Each name stands for a flat space through zero: a line, a plane or more. A row that begins with a name and a colon came from that space; any other row is followed by the name of the space it lies nearest, among the names in its block.
sbzf: [  3   6   2  -1  13   0  -2   0  -4  10 -15  -4  -3   7  -1 -33 -13   8
   2 -19  -5   4  -2   7  22   8   3  12  14  19  -3  13   3   3 -16  -9
 -19   4   2  -4 -12   8 -10  -5  22   4  -2  19   8 -25  -4 -13 -10  15
  -1 -13  27  19  -7   5  19 -20  -8   1  -2  -4  -9  -1  18   7  -2 -15
  -7   9  22 -21 -15   8  -1 -17  -9  16  11   0 -14 -16  -4  -9   9  12
 -24   5]
hsgh: [ -9   1  -1   5  -7 -11  -4  -4  -2   1   7  15  -8  -5   7   4   2  -9
  -9   3  -1  10 -11  -5 -22  -3  -7  -6   7 -15 -19  12  -5 -12  14  -1
   1   2  11   3 -11 -18  -3 -14  -3 -15  14   0 -13 -12  -8  -6 -18   8
  -1  -2  26   2   7  -8   4   8   7   2 -13 -26   1  -9   4   1  13 -16
   9  -8   6   3 -14  14  10   5  13   3  14  11   6 -13  -7   0   6   2
   0   0]
zcbs: [ 21  -1   2 -25  -7  -8  -8 -20   4  11   9 -10   4   0  10  -5  -1  -2
  22   6   9 -10  12  20 -10   7  -9  -3 -19   0 -14  12  -9  19  -4  11
   1   5  -5 -21  20  10   0  -1   6  18  -7  25 -10  20   8 -12  16  19
  16  -9  15  11   7   2  -4   6 -17 -11 -27  17  19 -35 -17   2  12   6
  13  15  -3  -3   6  25  23  10 -28  17  -4  22   8  21   1  -1  20 -11
 -10   9]
mrmg: [ 35  15   6   2 -11 -10  -4  -8  29  17  21  -5  11   0   3   8  35  17
 -39   8 -11  25 -23 -10 -13 -29  10   5  16  36 -11  20  24  10  -3 -11
  -5  29 -23  -2 -19  -7  -4   6  -5   3 -11 -21 -25   1  -1   1 -15   9
  -3  -1  -8  21 -11 -36 -30  -6  -5 -22  11   6 -16  -3  14 -15  -6 -22
 -12 -22 -12   7   7  33  12 -33  24  -1   2  21  10 -22 -29  30   9  -8
   3  15]
rzqp: [  6 -15  -1  -1 -25  -8 -19  16 -15  15  -2   1 -24 -20 -10  -9  16   9
  16  -6 -19  -1 -16   0   5   8  17  13  -9  14 -36 -13  33  15  -4   8
   4  -7  11  -1  10   3  34  -6   3 -33  13   1 -16  20  11 -10 -24 -19
  -1 -11  30   6  -8  -6   2  -2   5  14   7 -33  24   9 -33 -15 -32 -15
  14 -22   1  -8   1  26  13  28  21  32  -6 -18 -11  -2 -16 -15  -5   3
   8 -25]
cgdj: [ -5 -11 -27 -20  -8   2 -10   5  -5 -22   0   6  27  16  -1  16  13   5
 -27   4  -6   2 -21  -4  -1 -25  -1  22  11 -18 -19   5  -7  34   3  40
  14 -22  28   0  28   3   4 -22 -16  -6  14  -1  -5  43 -26  18 -31 -14
  10   5  -7  -1 -13 -23   4  11  -2  15 -13  -2  19 -20   3  23  25  42
 -23  28  19 -22  14   6  13  20  -9 -12   7   8   6   6  -9  15  17 -19
  -3 -23]
hfsg: [ 16 -52  -9 -19 -31   9 -16  -6 -33  -1  55  36  -7  -4  39  18 -29   7
   6  -2 -47  13  21  38 -24  11   3  18   5 -15   8   6 -10  16  -3  18
  39 -11 -49   8 -29   0  17   8  34  11 -13  -4  15  32  61 -30 -42  64
 -11   1   8 -23 -18  63   9 -46 -20  17 -19 -38   8  21 -17 -14 -36  26
  -8  20  14 -26   7  -1 -21 -30  40  -6 -17   5 -48 -26  -6 -12  23  12
 -23  13]
[ 22   5   7   2 -10 -20   1  -9  19  12  14  -5   8   0  -1  10  27  13
 -26   2 -14  22 -12  -8  -5 -24   6   8  15  22  -8  11  15  11  -2  -6
  -8  15 -28  -5 -12   1  -1   1 -12   2 -11 -20 -17   3   2   2 -10   4
  -8   2   3  17  -8 -28 -28  -5  -4 -17   4   9  -2   6  12  -7 -14 -19
 -16 -15  -8  -1   5  24  10 -27  27   6  -5  19   8 -19 -20  18  19  -5
  11  21] : mrmg
[ -4  -4  -6 -12  -2  -7   0   2  -4  -4   4   6   0   4  -3   0   5  -8
  -3   1   3   3   1  -3   1   2   0  -3  10   2  -5  -1  -1  -7  -3  -7
   3   8  -3   1   4   4   1   1  -9 -10   7   3   7   0 -11  -2   1  -1
   4   8   6   4   4   3   3   5  -1  -2   9  -4   6  -1   2   2  -1   2
  -7 -10   9   5   2   2   5  -4  -3   4   4   2   4   4  -1  -1  -5   0
   5   4] : hfsg
[-14  16  11  18  32   7   4  -9  14 -41  24  -9  28  23   7   0 -17   0
 -21  10   0  17  -3   8 -16  10 -14   5  -1   2  32   1 -38 -14  -5  -3
 -10  -1   2   9  -9 -16 -38  -3  16  22 -14  -2  20  -8   5  -3  18  30
 -11  25 -33 -16  -2   6 -10   5  -3   1 -21  37  -9 -15  12  -1  30  20
 -20  28  16  13  -8 -33  12 -29 -35  -6  23  17   9   8  24  12   8  10
  -7  27] : rzqp
pbbm: [-46  13 -20 -15   2  11 -33  44  -9   2 -36 -79 -56  11  38 -54 -64   3
   5 -48 -38 -33   5 -32 -36 -24   8  -8 -46 -44   4  59 -93   7  25 -39
 -24  14   7  11  32 -40  49  -5  27 -14 -28  33   7 -22 -24   0  53  -2
 -21  12 -29   1  25 -20 -35  -6 -16  -7 -30  13  23  37  20  -2  23  28
  61 -57  14 -35  22  26  48  25   8 -22 -34  -2 -77   1  57  12 -29  59
 -26 -20]
zcbs: [-13 -34  -6  -6  -3   1   4  -4  -9  19  34 -33 -15  15   5 -11 -50  31
 -11   5 -32  42  17 -36  -6   6   8   4 -14  10 -36  11 -30  13 -22   3
   7   7  31  10  12  -8   2  12  38  18 -47 -14  -7   8 -39 -43 -25  -2
  -4  -7 -10 -13  -4  10  32  16  10 -32   0  35 -14   1  -4   3 -16  -1
  38 -10  15  -5 -24 -19  40 -28  72  20   3 -36  35  -4   7  -5   2  13
  22  14]
[-34 -18 -12  -4  14  18   2   7 -32 -16 -37  -1 -15   7  20 -30 -41 -18
  55  -1  27 -29  29  23   8  36 -15  -1 -23 -44  12 -23 -28 -11  14  13
  18 -30  28   3  25  19  12  -1  14 -14  10  26  33   4   9 -15  16  -7
   5  -4  12 -16   9  46  38   9  11  27 -19 -11  18  -8 -22  10   9  31
  22  27   6  -7  -3 -37 -14  44 -34  -6   0 -21  -6  21  37 -36 -19   6
  -7 -26] : mrmg
[-11  -1  -7  -4   9   1  21  12   0  14  17  -5  11   9   8  -5  12  -8
   8  16  22 -21  -1   5  18 -14   0 -17 -20   8 -13   6  17   1  -4 -13
   6   7 -10  -5  18  12  29  15  12   1   3  14  18  -1  10   4  29  -3
  21   1  27  -9   3  -6   7 -18  24 -21 -12  35  -8 -14 -29  -8 -14  11
  -2  -3   8  -9  18  10 -29   4   1  16 -11   9  13  -3   4 -12  13  10
   5 -19] : hsgh
pbbm: [-36   7 -19 -12   8  17 -25  40  -3   2 -31 -61 -38   5  30 -42 -43   4
  -2 -35 -25 -34   8 -21 -19 -17   2 -13 -37 -31   4  42 -73   1  27 -25
 -18  12   0   5  29 -35  31  -5  20 -17 -24  24  -1 -18 -34   0  46  -3
 -17   4 -32   4  26 -17 -33  -4 -12  -2 -28   3  25  26  17   5  15  21
  40 -46   9 -26  18  25  34  18   9 -24 -21  -6 -57   2  47  10 -19  42
 -23 -12]
sbzf: [ 10  19 -12   1 -11   3  -3   2  -6 -17 -16   4   4   6  -8   1   3   6
   2  20   2   5 -19  -5  15  -7  -3  18 -10 -26  -1   3  -8   2   8  10
  -4  13  12   8  10   8 -14   2  15  13  12  -6   7   2  -7   5   9 -22
  -4  -4  -4 -14 -13   7   6   3   0   5  22   7   2   9   6  17   2  -5
   0 -14   3 -16  16 -13  22  -5 -27 -18  -2   0  -6  -4   1   7   6   0
 -22   9]
hnqt: [  4  26   5 -12   6  -4  -4  17   7  19   7 -14  -9 -10 -19 -10  18 -20
  26   2  32   6   7   9  -4  47 -15  12  13   4 -20  10  18  10 -24 -32
   9   6 -29  46 -10 -12 -19  -8  19   0   4  20 -17   3   2  14  26   4
  37  -7   2  18 -34  -5 -21  -3  29 -20   2  -9 -19   2   1   2  12  -5
 -13  -2  11  12 -12  -7   7  -9 -13 -20   6 -17   5  -1 -29  -4  -7 -34
 -16 -21]
[  4 -12  15   0  16   2  12 -14 -12 -21  -5   9  -1   8   1 -18  -7   9
  -8 -12  11  -6   8  11  -1 -15  15  -8  15 -12   2   9 -13 -19  -9  -2
  -3  16  -4 -10  -5   9 -11 -22  -6 -18  -9   6  12   0  23   0  -2   0
 -12  19  -6  -8  14  -5 -10 -23   2  17   5 -20  -8 -11   1   2  -7 -11
  18   2  -4   9  11  -9   1  -4  -5   2 -17  -5  10  -3  -5  -2 -15   6
 -11   5] : hnqt
[ 12   2  -7  10  -3   4 -36 -34  10  28  24   4  33 -20  31   4  -1 -18
  -7  -5 -13  12 -15  37 -34   8 -15   1 -18 -38 -27   7 -11  -4   7  -5
  -6   7   5   2  18  25  14  19   4   5  10 -25 -17 -24 -11  11  33  24
   8 -19  38  10  22  -4  28   4  21  15 -11 -10  -8  15 -21  31 -41  -6
   0 -26 -51  -2 -13 -35  19 -58  42  14 -31   6 -59 -28   0 -17   9  33
  13  33] : cgdj
[-46 -20 -19   2  22  20  -1  17 -40 -21 -37   8 -20   8   8 -28 -47 -19
  57  -9  25 -27  44  22  10  53 -22 -15 -22 -56  18 -24 -29 -23  12   9
  14 -44  42  -3  34  20  16 -12  20 -18   9  39  48   3   0  -9  13 -11
   3  -5  11 -30  17  59  49  11  10  34 -19  -8  23  -6 -11  19  12  40
  23  33  17 -10 -16 -42 -22  48 -41 -11  -3 -31  -6  31  40 -44 -33   6
  -3 -34] : mrmg
[-23  16 -18 -10   6  -8   2 -28 -23 -19   1  47   4  18  10 -10  15 -27
  -1   7  -9  30 -56   8   0 -12 -15   0 -18 -26 -44   4 -28 -10  43 -12
  -2  31  -3  47 -40 -55  26 -41   0 -21  32 -18 -12 -19   6 -12 -13  12
 -12  15  21  26 -14 -49   0  -7  -7   6 -28 -34  27 -24  24  -3  38 -36
  15  11 -10 -19  18  35  26  -6  -5 -11  24  25  39 -25 -17 -33  14  17
  15 -17] : hsgh
[  3 -26  19  -7   4   2   3   3   6  19   5 -28 -19   0  -1  11 -16  11
  32  13  29  10  26 -19   1  -5 -12 -17  -9  28 -23  -5 -12   5   4   3
   9  12   6  -9   7  34  -6   1  -4   0   8  14  -2   0 -25  13   3   8
  14   0  -8  13   5   7  16  14   6 -14 -13  19   4  -3   2  12  -6 -31
   5  11  22 -26 -14   5  36   8   6   1  14  20  22  13  -6 -20  15  35
   6  27] : zcbs
[ -4 -36  14 -13   8 -29 -27 -27  22  22  48  31  -7  -6   0  20   6   6
 -23 -12  16 -39  23  15   4 -17  25  -2  -8  15  24   0  49   4   2   5
   4 -16  -6 -23  47   0  25  26 -19 -24 -19  -7  -9  -7  10 -20  10  16
   9  -8  20   8  26   1 -21   4   0  -4 -31 -30  11  24 -39 -46  15 -21
  16   4 -10  54 -18  10 -34  17  50   7  27 -24   0  30   1   4 -55  -7
   1 -33] : sbzf
rzqp: [  5 -16  13 -20  47  40 -55 -34  38  10  20  37  14  -1 -12  11  -4 -32
  24  57  -7 -26 -11 -44 -37 -13   5 -13 -16 -40  -9   7   9   4  20 -44
  16 -19   2 -32   0 -19  30  -1  -8 -54 -14  10  -6 -44 -11  20   2 -10
  10  -9 -18  -6  38  42 -29 -14 -25  13 -25  17 -41  17  13   4 -15  11
  32  -4 -28 -48  56   6 -12 -14 -31  -8 -14  -4 -36  12  19  -4  -2  -9
  -9 -18]
[ -5  -9   3  -9  -5   0  -8   2 -12   2  12   6   0   0   2   4   2   1
   6   6  -8   4  12   3  -7   2  -7   5   4  -8   0  -2  -2   1   1   6
   2  -4  -1  -2  -2   8   2   4   5  -2 -14  -1  -6   7   5  -8 -14   1
   1  -6  -7  -5  -3   3  -1  -1  -5   4  -7  -7   0   0   0   4  -7   4
  -5   1  -4  -8   4   1   4   1   6  -7   0  -3 -10  -2  -3   3   4  -2
  -1  -5] : hfsg
[  8  -8 -14   5  -2  13   9  11 -10  25 -13 -10 -20  -7 -26   5 -19  28
  -4 -13   3   7  11 -21  13  19   3 -25   1  10  -2  -2 -14  -6   4   4
  22  -4  -2  16  -9  -5 -11   9  -9  12  -6   3   9   9 -17   9   0  -9
  -9  14  -9   5   1  -4  16   8  -6 -14   9  10  -1 -13   9  -3  -2 -10
  -3  -5  16   8  -1  -2   6 -29   3 -16 -11   7  -3  -5  -6 -24   0   1
  -9   9] : zcbs
[ -1   7  11   9   0   5   4  -4  19   5  -5  -2   6  -2  -2   9   0  -7
  -1   4  -7  -3  -1   2  -1   1   5 -13  23  -5   3   8  -8   8   1  -7
   9  -1   8   3   8  -5  -5   2 -13   4  -9   9   1  -7   3  11  -2  -2
   6   1   0 -12   7   4  -6  -7   4  -2  -6  23  -6  12  16   5  14  15
  -5  -6   6 -11   2  17 -12  10  -5 -22  -5   1   6  -3  -9   1  -6  17
  11  -3] : rzqp
[ 45  -9  34  21  -1 -21  33 -49   5  -6  36  89  63 -15 -48  63  68  -4
  -8  56  44  35  -5  35  34  30  -2  11  54  41   1 -60  98   3 -29  39
  21 -16  -3  -1 -45  52 -55   9 -37  21  26 -38   1  23  41  -2 -64   0
  24  -6  28  -4 -18  23  38  -6  25   4  39 -17 -27 -39 -19  -4 -22 -20
 -56  56 -18  42 -24 -32 -52 -31 -19  30  28   3  78   5 -58 -17  28 -64
  26  12] : pbbm
mrmg: [ 13   6 -14   1  -3  -9  -2   1   2   5  12   0   8  -5   5   4  11   3
 -16  -1 -15  12  -4  -6   5  -2   2   4  10   8   6   9   0   0  -1  -3
  -3   8   0   0   1 -13   3   2  -2   5  -5 -10  -7   8   2   4  -7  -3
   3  -4  -7   4  -5 -18  -6   5  -1  -4   4  -4  -2   0   3  -9  -6   1
  -1   1 -13  -2   0   6  12 -14  14   1   5  11   5  -1 -11   9   2   1
   3  11]
[-10  -6  -6  -4  10   7  -8  -1  -6  -8  -9  -3  -7  -2  -2   1  -7  -4
  16  -6  -8  -7  14   7   3  20  -2  -8  -3  -8   0  -9  -5   0  -3   7
   4 -11  15   4   7   2   2   1   9   4  14  10  14  -1  -8  -9   1  -3
  10   2   6  -8  -1   3  18   8   9  12  -6  -2   9   2  -6   1   5  10
   8  13   3  -4   2  -9   7   8  -8   1   1  -3  -3  -2   5 -17  -3  12
  -7  -9] : mrmg
[  4 -12   9   7  36   6  -5 -20   0 -26  19  17  19  19  -7  -2 -14   2
 -10  -4   6  -5  12 -17 -23   1 -21   8 -32 -14  26   0  -9  -7 -11  -9
 -16  -9 -15   2  -9 -15  -2   2  14   5   0 -13  -2 -14 -14  -1  16   7
 -13   0  -4   6  -2  19   2  13  -9  19 -21   5  13 -27   8  -4 -13  -8
 -12  14   8  19   8 -20  20 -18 -12  -2  13   9  -8  17  28   4   9 -32
 -10  34] : rzqp
[ 12 -16 -38   1  -6  13   1   3 -14  38   4 -27 -14   5 -13 -15 -24  38
  -6   4 -11  28  31 -19  -2  38  -3 -11 -21  11 -14  16 -27  25 -12  14
  28 -10  22  19  24 -20 -19  26  16  31 -31   6  12  41 -26 -15   0   9
 -14   2  -6  -6  -3   2  40  22 -36 -32  -8  30  -8 -45  -4   0  -7   2
  22   0  27  15  -6   1  49 -62  16  -6   3  -2  24   2   1 -24   7 -13
 -28  16] : zcbs
[ -3  10  -8   2  14   1   0  -5   4  12  10 -10 -11  15   1 -33  -6   4
  -3 -14  23   2   7   9  -2   3  -4   1  19  23  17  11  13  -3  -5 -22
  -8   5 -22  -3  14  10   2   4   2 -12  13   2  18 -12   1   4  -4  14
  -3   7  13   8  -2  10   1  -4  -9  -2  -9  19   0   0   5  10   3  -4
 -18   4   5 -10 -14  13   1  -4   1  29   7  -9  -7 -14   1   7   2  -4
 -15   3] : sbzf
[ 13   0 -18  -2  -3   1   5 -13 -11  -1  15  25  16  -4  -1  19  -7 -34
 -15  -4   0 -11 -14  -1 -16 -10  26 -10   9  15 -14  21  -5 -23   6 -14
  29 -15 -40  21  -3  18   7  -1 -18   8   7  32 -11   2 -36  -1  -6  -8
  -5  40  27  -5  -1  26  -7  -2   5   1  41 -16 -12   6  19  -1 -16  16
  -2 -46   8 -11 -13  23   5 -25  21  -1 -13  11 -21  24 -23 -10 -11   8
  26  32] : hfsg
[ -5   5  -9  -5  -2  12 -26 -12  -2   5  10  19  16  -2  10   5   1 -20
 -15  -1 -19   5 -12   5 -19  -5  -6 -11  -4 -28 -16   3   3   4   8  -3
   2  -6   7  -8   6   3  -1  -3 -16   5   5 -22 -23 -11 -10  -1 -15  -4
  12  -5  -1  11   5   2  27  -1  -2  21 -13   5  -8  -4 -12  18 -16  15
 -14  -3 -10 -16  -3 -18   8 -14  16   3 -10   1  -9  -9   2  22  23  12
  12  13] : cgdj
[-10  13   7  -1  11   0  -1   3  15  -3 -18 -22  -6  11 -16 -13  15  16
   1  13   6   4   3  -3  11   6 -14  -3  -3  -2  10 -14  11  11  -1  -4
 -29  10  36  -2  12  -8 -12  -2   0 -12  -5 -21  -2 -13   9   6  14 -17
  10 -20 -11   8  -5 -32  -1  20   3  -9 -13  16   0  -6 -15   3  20 -11
   6  12  -6  21  -4  -9   2  21 -20   4   7   4  23 -11   9   9   2  -7
  -3 -12] : hfsg
[-46 -28  -9  -3  17  26  -2  16 -26 -14 -34   2 -21   9  16 -22 -48 -23
  47 -13  15 -38  38  25  16  44 -12  -8 -22 -39  15 -35 -27 -14   3  15
  16 -41  33  -1  15   4   6 -13  13 -10  11  40  40   2   2  -5  17  -9
  14  -3   7 -28  15  53  48   8  14  24 -21 -12  13 -14 -22  15  16  28
  18  28  23  -2  -2 -43 -18  51 -43  -4   4 -35  -7  21  33 -32 -14   6
  -6 -31] : mrmg
[ 18  14  13  -1  -4 -16  -9 -11  12  10  11  -9   3  -2 -11   6  22  10
 -21   6  -9   9 -19  -6  -9 -14   2   3  11  13  -8   8  12   5   5  -1
  -4  11 -21  -1  -4  -1   4  -6 -13  -1  -8 -10 -19   2  -3  -6  -8   5
  -3   8  -5   8 -11 -23 -23   1   1 -16  11   5 -13   2  10  -2  -5  -8
  -8  -7  -5   3   4  16   1 -23  21  10   4   6   6 -17 -10  15  12  -1
  -8  14] : mrmg
[  7  24  -2  17   1 -52   7 -21  -3 -66   1  -8  19  31 -13 -22  -1  23
 -42 -35  -2  -7 -15  34   2  16 -36   8   5  -8 -14  -6 -49  15   5 -14
 -23  10  17  28 -10 -10 -28 -25  23  24  27  -1  14   8   5  21  10  21
   7  19  -4 -13  -9  -8  -5 -10 -35  38  -6  22  41   7   0 -31  34 -34
 -63  12  17  41 -43   1  59  13 -23   2   4  -2  20   5  32 -18  35   1
  15  55] : rzqp
[-17 -21   5  -3   6  -1   2  -7  17   7  11   0   0   4   0   8   2  -9
  -1 -17   1 -12  23   5 -16   3  17 -15  -1  10  14   3   4  -1   8   2
  -5 -14  -1  -9   2  -4   1   2 -18 -11 -13   3  -7   1  11  -7  12  21
   4  12  11   7   6  -4 -11   7  -1   1 -36 -10  -4 -13   4 -13  -5  -1
  -8  15 -10  19 -21  12 -28   2  28  19  11  -3   2  15   0  -7  -9   0
  32 -16] : sbzf
nqrl: [-23   1  17 -15  17 -13  -2   7 -12   6  -9   5   9  -1 -26  -8  -1  -1
  26  14   4  11   2  -1  12  10  -2  -2  -4 -19   7  -2  -7 -20  11   5
  12   0 -26  -4  -8 -20  19 -19  16 -25 -11   9  31 -21  27 -18   2   4
  -3  -7  29  -3  -9   5   6 -16  -4  -6  23  -2  -8 -13  -2 -12   0  17
   2 -10 -25  -9   5 -14 -16 -25 -10   9  -7 -16   7  20 -25  10  -1  19
  -6   6]
cgdj: [ -4   8 -18  -8 -11   4 -34  -9  -9   2  11  10  39   8  13  19  15 -13
 -33   8 -26  22 -37   5 -19 -15  -7  15  -1 -39 -33   7   0  32  10  29
   8 -25  29  -4  34  11  10 -14 -18  -3  13 -24 -19  31 -12  25 -26 -15
   8 -10   2  10  -6 -23  23   0  -7  30 -25  -9  -5 -15 -14  31  -6  45
 -26  13  -9 -34 -14 -29  22   3   4  -9  -2   8  -7 -16  -1  10  29  -3
   7  -8]
[ 51  24  19  -1 -21 -26   3 -15  36  23  44  -9  16  -8  -5  25  55  26
 -57   5 -20  34 -30 -21 -12 -48  20   4  24  45 -14  28  31   8 -14 -13
 -17  43 -36  -3 -27 -17 -12  12 -21  16 -15 -37 -42 -13  -5  10 -20  12
 -10   6 -18  30 -11 -61 -48 -10 -17 -31  24   7 -16   1  17 -19 -17 -28
 -21 -36 -17   4   5  47  18 -46  45   0  -1  36   7 -28 -33  41  18 -11
  -3  45] : mrmg
